Here is a tiny trained network, its code and every weight. The questions are about switching its units off for an input and a target symbol, where a switched-off unit gives its printed mean instead of its output.

import numpy as np


def w(rows, s, z=0):
    codes = np.array(rows[::2]) - 128.0
    scale = np.full(codes.shape[1], s)
    scale[-1] = z or s
    return codes * scale


def norm(h):
    return h / np.sqrt((h * h).mean(-1, keepdims=True) + 1e-5)


def f(y):
    return y / 2 * (1 + np.tanh(0.7978845608 * (y + 0.044715 * y**3)))


def softmax(a):
    e = np.exp(a - a.max(-1, keepdims=True))
    return e / e.sum(-1, keepdims=True)


def log_softmax(a):
    a = a - a.max(-1, keepdims=True)
    return a - np.log(np.exp(a).sum(-1, keepdims=True))


def net(x, mask):
    ids = ['ΘΛΞΣΦΩαβζητ'.index(c) for c in x.split()]
    T = len(ids)
    res = E[ids] + P[:T]
    r = norm(res)
    for j in range(2):
        rows = slice(3 * j, 3 * j + 3)
        q, k, v = (r @ M[0][rows].T for M in (Q, K, V))
        z = softmax(np.where(np.tri(T) > 0, q @ k.T / 3**0.5, -1e9)) @ v
        o = O[0][rows]
        res = res + np.where(mask[j], z, o[:, -1]) @ o[:, :-1]
    y = f(norm(res) @ A[0][:, :-1].T + A[0][:, -1])
    res = res + np.where(mask[2:14], y, B[0][:, -1]) @ B[0][:, :-1]
    return log_softmax(norm(res)[-1] @ U[:, :-1].T + U[:, -1])


Q, K, V, O, A, B = {}, {}, {}, {}, {}, {}
E = w([
[100,50,48,67,239,125,112],'Θ',
[109,57,196,180,64,171,192],'Λ',
[19,187,170,95,147,137,109],'Ξ',
[20,171,63,154,76,89,198],'Σ',
[71,136,24,83,72,202,133],'Φ',
[113,81,214,182,152,36,51],'Ω',
[102,66,161,29,71,86,105],'α',
[193,48,108,135,83,122,62],'β',
[161,9,208,101,152,209,86],'ζ',
[115,171,117,172,165,174,46],'η',
[62,201,66,97,108,95,39],'τ',
],0.0014)
P = w([
[175,154,129,119,139,130,144],'0',
[51,4,73,195,123,108,132],'1',
[134,150,137,95,127,136,105],'2',
[46,21,66,189,121,111,118],'3',
[123,151,140,98,123,135,99],'4',
[50,29,73,178,120,111,115],'5',
[120,148,147,105,114,137,100],'6',
[45,28,75,176,123,109,106],'7',
[114,149,144,109,106,146,90],'8',
[49,21,72,173,117,110,113],'9',
[121,153,152,116,107,135,90],'10',
[47,14,77,187,116,101,118],'11',
],0.0036)
Q[0] = w([
[138,207,216,116,65,162,140],'head 0',
[134,2,134,217,128,138,145],'head 0',
[193,133,169,59,166,166,76],'head 0',
[177,197,173,55,100,147,112],'head 1',
[98,51,63,185,111,93,133],'head 1',
[130,85,81,174,126,108,127],'head 1',
],0.0075)
K[0] = w([
[46,126,196,178,48,167,74],'head 0',
[253,127,164,150,151,110,184],'head 0',
[111,71,140,103,172,172,15],'head 0',
[63,97,141,124,77,139,64],'head 1',
[206,147,99,128,141,99,201],'head 1',
[185,133,102,136,155,111,195],'head 1',
],0.0075)
V[0] = w([
[134,76,80,37,253,53,132],'head 0',
[204,49,215,131,144,173,95],'head 0',
[123,177,134,160,214,67,2],'head 0',
[172,100,36,216,67,68,105],'head 1',
[153,124,47,21,90,250,64],'head 1',
[106,129,88,251,221,235,142],'head 1',
],0.0032)
O[0] = w([
[237,73,102,14,197,171,106,149],'head 0',
[175,96,192,174,53,230,74,102],'head 0',
[172,207,169,147,235,117,31,140],'head 0',
[215,91,39,232,99,46,106,97],'head 1',
[191,252,182,111,109,93,209,253],'head 1',
[100,147,63,243,203,205,229,66],'head 1',
],0.0031,0.0025)
A[0] = w([
[213,197,139,130,105,167,168,141],'neuron 0',
[161,191,78,83,109,110,159,69],'neuron 1',
[76,117,76,101,139,62,125,79],'neuron 2',
[102,119,113,153,87,227,173,112],'neuron 3',
[106,110,83,231,175,144,144,21],'neuron 4',
[174,156,109,133,98,118,88,114],'neuron 5',
[140,133,87,159,188,84,123,123],'neuron 6',
[120,136,129,164,87,98,150,147],'neuron 7',
[222,138,92,66,196,145,159,49],'neuron 8',
[98,80,135,114,163,178,59,103],'neuron 9',
[156,39,122,176,98,127,124,166],'neuron 10',
[254,120,165,128,107,182,102,3],'neuron 11',
],0.0059,0.0035)
B[0] = w([
[58,55,121,171,123,141,35,162],'neuron 0',
[45,150,130,163,44,141,164,164],'neuron 1',
[181,119,179,159,137,137,135,250],'neuron 2',
[186,144,183,149,115,108,111,155],'neuron 3',
[78,136,134,3,120,141,118,102],'neuron 4',
[93,131,140,134,128,69,130,153],'neuron 5',
[156,147,178,133,129,130,110,164],'neuron 6',
[142,163,145,112,167,136,151,183],'neuron 7',
[194,106,14,119,106,180,172,137],'neuron 8',
[146,132,156,157,110,141,198,203],'neuron 9',
[113,221,94,109,139,125,107,231],'neuron 10',
[64,113,136,111,173,68,215,126],'neuron 11',
],0.0052,0.0018)
U = w([
[187,117,68,112,147,173,160,253],'Θ',
[209,166,192,170,53,205,135,110],'Λ',
[77,206,141,45,200,196,135,118],'Ξ',
[133,187,137,140,116,70,254,132],'Σ',
[52,100,86,173,31,174,143,112],'Φ',
[236,118,186,156,211,60,102,116],'Ω',
[159,65,149,28,52,97,94,122],'α',
[57,73,57,138,169,30,135,106],'β',
[79,36,208,145,172,177,186,123],'ζ',
[108,88,98,189,178,204,18,111],'η',
[160,228,45,129,103,79,74,118],'τ',
],0.0073,0.0044)

Each question gives the input, a string of symbols that net reads in full, and the target symbol t.
The units are the heads (3 rows each of Q, K, V and O) and the neurons (one row each of A and B). Each row of codes is followed by its name. A weight is (code - 128) times the scale printed after its matrix; where a second scale follows, it is the last column's (O, A, B and U).
mask holds one flag per unit, heads first, then neurons. A switched-off unit (its flag False) gives its mean, the last column of its rows in O or B, instead of its output. The means were averaged over made-up inputs and are rounded, as every weight is.
A unit's drop is (log p(t) with every unit on - log p(t) with that unit switched off) / (log p(t) with every unit on - log p(t) with every unit switched off).
The circuit of an input: a set's keep is (log p(t) with only the set's units on - log p(t) with every unit switched off) / (log p(t) with every unit on - log p(t) with every unit switched off). Starting from the 12 units with the biggest drops (on a tie, the unit counted first), units are removed one at a time, each time the one whose removal leaves the highest keep (on an exact tie, the one counted first), for as long as the keep stays at least 0.8.
units of the circuit, in order: the units of the circuit, biggest drop first
most important unit: the unit with the biggest drop
k most important neurons: the k neurons with the biggest drops, biggest first
heads that matter: for each layer, one digit per head in row order, 1 if its drop is at least 0.15 and else 0, layers parted by /
input Ξ ζ τ Θ α Λ Ω α τ Ξ, target ζ: units of the circuit, in order => (head 1; neuron 9; neuron 10)
input Ξ Ξ α β Φ Φ β τ, target ζ: units of the circuit, in order => (head 1; neuron 9; neuron 10)
input β α β τ α η Ω α ζ Φ, target τ: most important unit => neuron 10
input β α Θ Θ τ Ω Θ τ, target τ: units of the circuit, in order => (neuron 10; head 1; head 0)
input Λ τ Φ, target Φ: 2 most important neurons => (neuron 1; neuron 0)
input Θ η Ω ζ η Σ, target Θ: heads that matter => 10
input Λ Θ Ω Σ Σ α, target Φ: heads that matter => 11
input Θ τ Φ ζ Φ α Θ Φ, target Θ: heads that matter => 10
input Φ Ω α Φ Ξ τ Ξ Θ, target Σ: heads that matter => 11
input τ Ξ Θ α η τ τ ζ, target Ω: units of the circuit, in order => (head 0; head 1)
input Ω τ ζ, target ζ: 3 most important neurons => (neuron 11; neuron 0; neuron 9)
input τ Ξ Φ Ξ β β, target Ω: units of the circuit, in order => (head 0; neuron 2)
input Ξ Ξ Θ Θ ζ Ω Ω Ω Θ τ τ α, target ζ: heads that matter => 01
input τ α Ξ η, target Ω: heads that matter => 10
input Λ Ξ α Ξ Ξ β Θ ζ, target Φ: heads that matter => 11
input Ξ Λ η ζ η Φ Φ β Φ Σ Θ τ, target ζ: units of the circuit, in order => (head 1; neuron 9; neuron 2)
input β Ξ ζ Λ Θ Ω τ ζ, target τ: units of the circuit, in order => (neuron 10; head 1)
input Ξ τ α τ τ Ξ Λ β α Θ τ Ω, target ζ: units of the circuit, in order => (head 1; neuron 9)
input Ω τ Θ β Ω τ Ξ Θ Λ ζ, target η: units of the circuit, in order => (head 1; head 0)
input η Ω Ω Ξ Ξ τ, target Ξ: heads that matter => 01
input α τ α Φ Φ α α Θ Ξ η Ξ β, target α: heads that matter => 01
input α Φ β Θ, target α: units of the circuit, in order => (head 1)
input τ Λ Ξ Θ ζ, target ζ: units of the circuit, in order => (neuron 11; head 0; neuron 0)
input Ω τ Λ Ω Φ Φ Ξ β Ω Ξ, target η: units of the circuit, in order => (head 0)
input ζ α Ξ τ α Ξ Θ Ξ β Σ τ Θ, target Λ: heads that matter => 10
input Ω τ Ξ Λ τ Φ, target η: heads that matter => 11
input Φ ζ Ω Σ α ζ Ξ Ω ζ Ξ η α, target Σ: heads that matter => 01
input Φ τ τ ζ, target Σ: most important unit => head 0
